Here is a tiny trained network, its code and every weight. The questions are about switching its units off for an input and a target symbol, where a switched-off unit gives its printed mean instead of its output.

import numpy as np


def w(rows, s, z=0):
    codes = np.array(rows[::2]) - 128.0
    scale = np.full(codes.shape[1], s)
    scale[-1] = z or s
    return codes * scale


def f(y):
    return y / 2 * (1 + np.tanh(0.7978845608 * (y + 0.044715 * y**3)))


def softmax(a):
    e = np.exp(a - a.max(-1, keepdims=True))
    return e / e.sum(-1, keepdims=True)


def log_softmax(a):
    a = a - a.max(-1, keepdims=True)
    return a - np.log(np.exp(a).sum(-1, keepdims=True))


def net(x, mask):
    ids = ['ΠΨδεζθ'.index(c) for c in x.split()]
    T = len(ids)
    res = E[ids] + P[:T]
    u = 0
    for l in range(3):
        q, k, v = (res @ M[l].T for M in (Q, K, V))
        z = softmax(np.where(np.tri(T) > 0, q @ k.T / 3**0.5, -1e9)) @ v
        res = res + np.where(mask[u], z, O[l][:, -1]) @ O[l][:, :-1]
        u += 1
        y = f(res @ A[l][:, :-1].T + A[l][:, -1])
        res = res + np.where(mask[u : u + 4], y, B[l][:, -1]) @ B[l][:, :-1]
        u += 4
    return log_softmax(res[-1] @ U[:, :-1].T + U[:, -1])


Q, K, V, O, A, B = {}, {}, {}, {}, {}, {}
E = w([
[165,133,6,192,115],'Π',
[132,163,128,155,99],'Ψ',
[140,108,114,175,81],'δ',
[54,120,170,72,134],'ε',
[98,147,108,211,30],'ζ',
[181,113,136,117,117],'θ',
],0.021)
P = w([
[18,230,18,135,20],'0',
[172,41,160,191,122],'1',
[185,174,126,62,122],'2',
[117,71,194,142,142],'3',
[164,204,157,10,118],'4',
[100,88,206,111,165],'5',
[136,228,188,1,105],'6',
],0.0092)
Q[0] = w([
[254,90,190,99,56],'L0H1',
[96,102,203,94,205],'L0H1',
[187,185,113,198,217],'L0H1',
],0.014)
K[0] = w([
[240,153,255,140,107],'L0H1',
[121,117,145,49,145],'L0H1',
[192,190,99,111,176],'L0H1',
],0.015)
V[0] = w([
[116,206,205,189,164],'L0H1',
[188,201,180,146,71],'L0H1',
[144,140,54,254,132],'L0H1',
],0.0082)
O[0] = w([
[165,196,85,171,141,85],'L0H1',
[95,208,114,164,255,188],'L0H1',
[35,173,204,72,135,253],'L0H1',
],0.0073,0.0059)
A[0] = w([
[185,137,165,4,145,51],'L0N1',
[139,189,43,126,192,3],'L0N2',
[95,206,127,92,132,38],'L0N3',
[119,193,107,182,161,135],'L0N4',
],0.011,0.0028)
B[0] = w([
[90,199,211,98,187,181],'L0N1',
[3,96,110,162,64,145],'L0N2',
[242,2,96,85,172,253],'L0N3',
[149,87,127,48,77,209],'L0N4',
],0.0074,0.0053)
Q[1] = w([
[159,177,17,142,24],'L1H1',
[174,199,215,52,173],'L1H1',
[250,125,45,137,153],'L1H1',
],0.015)
K[1] = w([
[3,134,70,188,177],'L1H1',
[210,170,193,211,122],'L1H1',
[115,50,79,209,134],'L1H1',
],0.017)
V[1] = w([
[152,92,99,169,71],'L1H1',
[2,70,102,177,208],'L1H1',
[137,166,234,207,69],'L1H1',
],0.0048)
O[1] = w([
[140,130,197,74,135,115],'L1H1',
[237,115,169,80,85,2],'L1H1',
[35,151,89,83,254,15],'L1H1',
],0.0059,0.0017)
A[1] = w([
[166,153,206,224,146,134],'L1N1',
[195,104,146,91,249,125],'L1N2',
[127,195,100,157,99,252],'L1N3',
[182,138,129,43,133,107],'L1N4',
],0.014,0.0032)
B[1] = w([
[9,79,85,97,247,201],'L1N1',
[137,140,49,131,37,254],'L1N2',
[114,211,147,66,81,188],'L1N3',
[87,131,178,149,201,253],'L1N4',
],0.011,0.0047)
Q[2] = w([
[166,31,195,36,167],'L2H1',
[183,141,45,148,57],'L2H1',
[221,90,45,48,3],'L2H1',
],0.012)
K[2] = w([
[168,147,251,114,158],'L2H1',
[191,131,92,164,41],'L2H1',
[220,168,183,94,50],'L2H1',
],0.013)
V[2] = w([
[110,128,106,125,72],'L2H1',
[125,152,147,182,193],'L2H1',
[131,94,117,2,91],'L2H1',
],0.0091)
O[2] = w([
[122,162,172,176,93,186],'L2H1',
[114,21,92,28,150,47],'L2H1',
[158,254,141,211,79,254],'L2H1',
],0.0047,0.0065)
A[2] = w([
[182,105,110,230,198,115],'L2N1',
[71,44,105,115,195,3],'L2N2',
[120,170,123,36,249,189],'L2N3',
[12,173,96,80,124,46],'L2N4',
],0.011,0.0045)
B[2] = w([
[45,81,154,237,204,125],'L2N1',
[118,115,7,119,46,175],'L2N2',
[173,124,100,113,198,229],'L2N3',
[136,69,204,119,118,254],'L2N4',
],0.015,0.0077)
U = w([
[159,168,91,99,107,249],'Π',
[170,118,110,76,198,200],'Ψ',
[154,88,93,111,142,33],'δ',
[255,45,128,177,133,67],'ε',
[111,99,131,99,152,2],'ζ',
[116,113,98,155,185,86],'θ',
],0.0094,0.0047)

Each question gives the input, a string of symbols that net reads in full, and the target symbol t.
The units are the heads (3 rows each of Q, K, V and O) and the neurons (one row each of A and B). Each row of codes is followed by its name. A weight is (code - 128) times the scale printed after its matrix; where a second scale follows, it is the last column's (O, A, B and U).
mask holds one flag per unit, layer by layer, with each layer's heads first. A switched-off unit (its flag False) gives its mean, the last column of its rows in O or B, instead of its output. The means were averaged over made-up inputs and are rounded, as every weight is.
A unit's drop is (log p(t) with every unit on - log p(t) with that unit switched off) / (log p(t) with every unit on - log p(t) with every unit switched off).
The circuit of an input: a set's keep is (log p(t) with only the set's units on - log p(t) with every unit switched off) / (log p(t) with every unit on - log p(t) with every unit switched off). Starting from the 12 units with the biggest drops (on a tie, the unit counted first), units are removed one at a time, each time the one whose removal leaves the highest keep (on an exact tie, the one counted first), for as long as the keep stays at least 0.8.
circuit, biggest first: the units of the circuit, biggest drop first
top k neurons: the k neurons with the biggest drops, biggest first
top k neurons in layer l: the k neurons of layer l with the biggest drops, biggest first
drop when u is switched off: that unit's drop, to one decimal
input Π Π θ Π Π, target Ψ: circuit, biggest first	L0H1, L1N4, L2N3
input ε ε δ ζ, target ζ: circuit, biggest first	L1N1, L2N4, L0N3
input ζ Ψ Π θ θ Ψ ε, target Π: circuit, biggest first	L0H1, L1N2, L2H1
input Ψ Ψ Ψ, target Ψ: top 3 neurons	L0N3, L0N4, L1N4
input θ Ψ θ ε, target ε: top 3 neurons	L1N1, L1N4, L1N3
input δ ζ ζ θ δ ε, target ε: top 2 neurons	L1N1, L1N3
input Ψ δ θ θ, target θ: top 2 neurons in layer 1	L1N1, L1N3
input Π Ψ ζ ε Π, target Ψ: top neuron in layer 0	L0N1
input θ θ θ δ, target δ: top 3 neurons	L2N2, L1N1, L0N4
input Π θ θ Ψ ε, target Π: top 3 neurons	L1N2, L1N1, L0N4
input ε Π θ θ Ψ δ, target δ: top 2 neurons in layer 0	L0N3, L0N4
input θ ζ ζ, target Ψ: top 2 neurons	L0N3, L1N2
input Π δ ζ Ψ δ, target Ψ: top 2 neurons in layer 1	L1N2, L1N4
input Π Ψ θ, target Π: top neuron in layer 0	L0N2
input θ Π Π Π, target Π: top 2 neurons in layer 2	L2N4, L2N3
input ζ Ψ Ψ, target Ψ: top 4 neurons	L0N2, L0N4, L1N4, L2N3
input Ψ Π θ Π Π ζ, target ζ: top 2 neurons in layer 2	L2N4, L2N3
input θ ε θ θ, target θ: top 2 neurons in layer 0	L0N4, L0N1
input ζ Π θ, target Π: top 2 neurons	L1N2, L0N3
input ε θ θ Π, target Π: top 2 neurons in layer 1	L1N4, L1N1
input ε ζ ζ, target Ψ: top neuron	L0N3
input ζ δ Π ζ δ, target Ψ: drop when L0H1 is switched off	-0.1
